mgqt: [ 25  -1  29 -18  21 -17   3  13 -36   3 -15 -25   6  28  -4  11]
njhd: [  7  12  11   3 -12   8 -16  -6 -14   4   5   2   4   3 -11 -13]
tmlm: [ -4  -6  17 -12  34 -21  -6 -18   5 -12   7  16 -10  -6   9   6]
[  0   6  -8  19  17  29 -27  -4  -5   4  10   9   5  11 -18  39]	tmlm
bttl: [ 14  -7  -1   5  -2  10  18  -2 -24  -5   4  12  32 -10 -23 -10]
pjrz: [ -8 -11  17  30   2  33 -32 -16   4  46   4   6   1  -5 -18  -3]
llmm: [-36 -24 -20  13 -27  -4 -35 -15  -9  36  -1  78   8  39  36  37]
pjrz: [  8  13  -5 -16   2 -17  12   6   4 -30   4  -4   5 -16   3   4]
gqph: [ 13   0  -3  13  -7   6   7 -14 -21   6 -21   9  -8   6   2 -12]
[ -9   0  -8   6   3   3 -11   0   1   9   0  18   5   3   9   4]	llmm
gllf: [ 27   4 -17  14   1   6  13   5  -2  -4  13  12   2 -19  -3 -11]
[ -6  24   7  -2   1 -10  -9  18   7   4  -1   1   0 -13   4  10]	gqph
bsnh: [-16   1  -8  30  10  -4 -19   6   0   1   5   2  10  15 -13 -12]
gqph: [ -1   6 -12  -6   2   1  -2  22  13  -4  16   7   9   3  -6  10]
[-13  -7   9 -21  39   3  10 -10   2   5  26   1   1   3 -15  -3]	gqph
bsnh: [-21  -5  14  14 -30   7  -3  28 -10  -6  20  -8 -14  14  -1   3]
mgqt: [  6  16  39 -42 -18 -30  -2  -6   1   7   4 -35  -6   5 -10 -16]
[ 13   2 -11  30  31  -5  16  -8   6   5   2  20 -12  -3  -7  -8]	tmlm
llmm: [  2  -1 -16   5 -14   0  -5  -4   4   2   0  13   2  11   1   4]
tmlm: [ -3 -18  -6   7   4  -8  -1  -6  -6   7 -13  13 -18 -17  -1 -20]
[ -2  -3 -19  21  -3  20 -16 -12  13  16   8  64  10 -26  -1  -3]	mgqt
[-23  -4   4  -7  20 -12 -29  19  20   0  -6 -24 -44   2  19  -1]	bttl
[ 21  -4  38   0  50 -16  -4  25 -31  -6 -20 -30  17  26  -3   6]	mgqt
[ -2 -16   7  20   1  27 -18  -9  -1  33 -10  -1  -1  -3 -15   4]	pjrz
[-21   5  -9 -12 -10   6  30  -1  21 -11   9 -22 -24  -5  19  10]	mgqt
[-21 -26 -30   6   0  -6   6   3  -5   1 -14 -25 -12   5  11  -7]	njhd
[  5  16   1 -23 -29 -19 -19   0   3   6   5 -22 -10 -10 -14 -21]	mgqt
[ 23  10   8 -15  19  -3  25  28  -1  -9  -7 -58 -14 -26 -24 -39]	llmm
[-16   0 -17  11  -8   5 -15 -13  -8  16  -8  19   1  13   1  14]	llmm
njhd: [ -2  19  31   3 -26  24   4   9 -11  16  25   9   7   5 -27   0]
[-17  -8  23  14   7   9 -24   5   8  37 -11   9   4   1   0 -15]	pjrz
[ 28  26  40  -8  -2   7  -3  -7   0   0  22  17  12  -9 -25  -7]	njhd
[ 27   4  48 -22  16 -23  25  14 -17 -13   5 -55 -16  15  -5   4]	mgqt
[  9   1   5  -1  -4  -4   1  -7   2   3   3   9  14  -7 -15  -3]	bttl
[-16  17 -16  32   8 -26  11   2   9  -5  -2  19  17 -17  24 -13]	gllf
[ 25  21 -43  -9  25  17  24  -4 -23  29  26   8  14   7 -18   3]	bsnh
[ 32 -10  10   6 -24   5  35 -21 -40  -8  12  47  75  -9 -34   1]	bttl
[-47  -1   0  13 -16 -35  -5  -1   8 -22 -15   0   5  12  29   5]	gllf

mt_zd: [ 8 -8  3 -2 11  5 -4 -8  4  2 -2 -5 -3  2 -7  4]
tn_bc: [ -1  -6  -1   0   6 -45  33   5  20  11  -4   3   9  -2  26   4]
mt_zd: [ 21 -20  16  -9  27  18  -6 -21  21   7  -3  -5  -9   7 -19   6]
qf_qm: [-33 -17  16   2 -10   0 -18 -19 -14   3  -5  17  13 -15 -23  13]
cf_fr: [  8  -9 -20  -3  13 -13 -19 -11  13  -4   5  -9  14  14  -8  22]
gr_fl: [ 17   6  -5 -26  -5  12  10   5  22  15  -7  21 -15 -15   4  22]
zr_gt: [ -2  -6  13  31   5  -7 -13  -3  13   5  29   8  16   2   1 -15]
mq_sq: [-20 -13 -20 -22   6 -12  10   2  24  -1   0  22 -19 -13   2  -5]
[-34 -18 -28   9 -22 -11  -9   2   3   7  -3  15  -4 -17 -51   0]	qf_qm
cf_fr: [ 2 -5 -8  0  7 -5 -6 -6  4 -2  0  1  4  4 -5  7]
[ -6 -10  19  23  14  10 -22  12  11 -15  -5  -7   9  -2  16  45]	qf_qm
[ 6 -2 -9 -1  6 -7 -9 -7  5 -3  2 -2  7  7 -1 11]	cf_fr
bq_dl: [-13   7  10  14  14  10  -1 -26  -7 -20  -1  -6 -14   0  22 -13]
[ 33 -11  -4  39  18   0  12  -9 -22  25 -34  -9   7  15  36  -8]	mq_sq
[ -8  11  23  -1 -12  14  17  13 -13   2  -8   8 -15 -14  10 -24]	cf_fr
[  2 -10  23   0   5  -3  -3  -2   1  -1   4   4  10   3  17  35]	qf_qm
[-20  18 -17   8 -30 -16   7  25 -22  -8   6   3  10  -7  18  -6]	mt_zd
[ 16   1 -12  -5  -4  11  27 -26  12  -2  11  24  -9 -10   5   1]	gr_fl
[ 4 -6 -4  0  6 -3 -8 -5  5 -2  0 -3  5  4 -4  8]	cf_fr
